Below is a small trained network, with its code and all its weights. Each question gives an input and a class and asks what happens when units are switched off, that is, made to give their printed mean instead of their output.

import numpy as np


def w(rows, s, z=0):
    codes = np.array(rows[::2]) - 128.0
    scale = np.full(codes.shape[1], s)
    scale[-1] = z or s
    return codes * scale


def norm(h):
    return h / np.sqrt((h * h).mean(-1, keepdims=True) + 1e-5)


def f(y):
    return y / 2 * (1 + np.tanh(0.7978845608 * (y + 0.044715 * y**3)))


def log_softmax(a):
    a = a - a.max(-1, keepdims=True)
    return a - np.log(np.exp(a).sum(-1, keepdims=True))


def net(x, mask):
    res = np.array(x, float).reshape(1, 3) / 4 @ E
    u = 0
    for l in range(2):
        y = f(norm(res) @ A[l][:, :-1].T + A[l][:, -1])
        res = res + np.where(mask[u : u + 14], y, B[l][:, -1]) @ B[l][:, :-1]
        u += 14
    return log_softmax(norm(res)[-1] @ U[:, :-1].T + U[:, -1])


A, B = {}, {}
E = w([
[222,239,142,36,12,119],'x0',
[3,134,179,95,94,126],'x1',
[100,237,117,228,37,174],'x2',
],0.0022)
A[0] = w([
[104,119,177,53,71,110,53],'L0N1',
[112,116,114,198,138,194,45],'L0N2',
[203,132,104,102,160,139,111],'L0N3',
[82,116,148,77,91,95,148],'L0N4',
[156,190,140,146,36,199,3],'L0N5',
[152,170,87,199,133,150,50],'L0N6',
[93,124,117,253,106,128,71],'L0N7',
[161,153,111,190,148,185,75],'L0N8',
[156,89,58,203,98,134,102],'L0N9',
[161,85,169,186,139,150,84],'L0N10',
[172,155,135,23,123,88,98],'L0N11',
[85,117,103,234,89,135,64],'L0N12',
[106,39,124,129,176,100,149],'L0N13',
[139,184,133,123,118,129,87],'L0N14',
],0.0059,0.0033)
B[0] = w([
[115,201,141,63,254,93,150],'L0N1',
[144,158,160,40,172,177,149],'L0N2',
[122,79,98,168,93,148,186],'L0N3',
[57,120,156,118,157,123,176],'L0N4',
[65,80,70,159,132,11,211],'L0N5',
[141,149,154,91,201,105,159],'L0N6',
[192,106,169,67,135,208,213],'L0N7',
[152,152,151,95,248,68,158],'L0N8',
[191,183,132,22,229,73,175],'L0N9',
[172,191,139,94,145,94,132],'L0N10',
[158,93,150,102,209,218,221],'L0N11',
[159,119,182,117,123,188,196],'L0N12',
[121,227,82,145,42,41,252],'L0N13',
[124,75,104,114,180,101,137],'L0N14',
],0.0041,0.0026)
A[1] = w([
[131,165,189,115,78,171,180],'L1N1',
[205,72,116,137,129,253,149],'L1N2',
[83,83,190,72,137,181,99],'L1N3',
[170,111,74,209,94,84,54],'L1N4',
[209,128,56,116,146,76,57],'L1N5',
[52,185,151,138,79,84,134],'L1N6',
[113,130,91,122,191,66,31],'L1N7',
[180,85,127,93,196,194,184],'L1N8',
[99,86,182,167,122,212,3],'L1N9',
[86,87,108,87,101,116,183],'L1N10',
[171,155,116,121,143,48,98],'L1N11',
[126,52,214,124,100,240,110],'L1N12',
[103,130,225,107,179,167,155],'L1N13',
[153,133,88,216,120,97,159],'L1N14',
],0.0065,0.002)
B[1] = w([
[143,90,68,122,131,154,165],'L1N1',
[21,35,145,128,98,14,227],'L1N2',
[183,177,74,163,119,181,192],'L1N3',
[187,213,96,116,172,208,188],'L1N4',
[96,110,91,179,71,155,239],'L1N5',
[106,30,150,146,131,66,222],'L1N6',
[138,125,114,154,48,178,162],'L1N7',
[68,143,221,131,146,59,255],'L1N8',
[133,149,71,100,109,135,143],'L1N9',
[187,137,180,151,146,107,169],'L1N10',
[116,125,69,105,94,246,198],'L1N11',
[155,143,3,186,59,181,203],'L1N12',
[215,178,117,119,138,183,217],'L1N13',
[154,145,150,84,144,202,185],'L1N14',
],0.0051,0.0036)
U = w([
[144,146,5,166,65,228,112],'0',
[59,49,143,145,93,39,253],'1',
[154,189,189,77,212,144,53],'2',
],0.012,0.0017)

Each question gives the input, the list of numbers given to net, and the class t.
The units are the neurons (one row each of A and B). Each row of codes is followed by its name. A weight is (code - 128) times the scale printed after its matrix; where a second scale follows, it is the last column's (A, B and U).
mask holds one flag per neuron, layer by layer. A switched-off neuron (its flag False) gives its mean, the last column of its row in B, instead of its output. The means were averaged over made-up inputs and are rounded, as every weight is.
A unit's drop is (log p(t) with every unit on - log p(t) with that unit switched off) / (log p(t) with every unit on - log p(t) with every unit switched off).
The circuit of an input: a set's keep is (log p(t) with only the set's units on - log p(t) with every unit switched off) / (log p(t) with every unit on - log p(t) with every unit switched off). Starting from the 12 units with the biggest drops (on a tie, the unit counted first), units are removed one at a time, each time the one whose removal leaves the highest keep (on an exact tie, the one counted first), for as long as the keep stays at least 0.8.
circuit, biggest first: the units of the circuit, biggest drop first
unit that matters most: the unit with the biggest drop
k most important neurons: the k neurons with the biggest drops, biggest first
drop when u is switched off: that unit's drop, to one decimal
input [-8,0,-2], class 0: circuit, biggest first	(L0N13; L1N2)
input [-8,0,4], class 2: unit that matters most	L0N9
input [-7,8,1], class 0: 4 most important neurons	(L0N5; L0N7; L1N2; L1N8)
input [1,4,-6], class 2: 4 most important neurons	(L0N11; L0N5; L1N2; L0N1)
input [7,0,0], class 1: 2 most important neurons	(L0N13; L0N11)
input [6,-4,0], class 1: 2 most important neurons	(L0N11; L0N13)
input [-7,-1,-8], class 0: 3 most important neurons	(L0N13; L1N2; L1N8)
input [1,1,0], class 2: 4 most important neurons	(L0N1; L0N13; L0N11; L1N2)
input [8,4,1], class 1: 3 most important neurons	(L0N5; L0N7; L1N6)
input [-1,-7,6], class 2: drop when L1N7 is switched off	0.0
input [-7,-1,-7], class 0: drop when L1N2 is switched off	0.1
input [4,5,-8], class 2: drop when L0N1 is switched off	1.2
input [-6,-3,-8], class 0: drop when L0N13 is switched off	1.6
input [4,4,-3], class 2: unit that matters most	L0N1
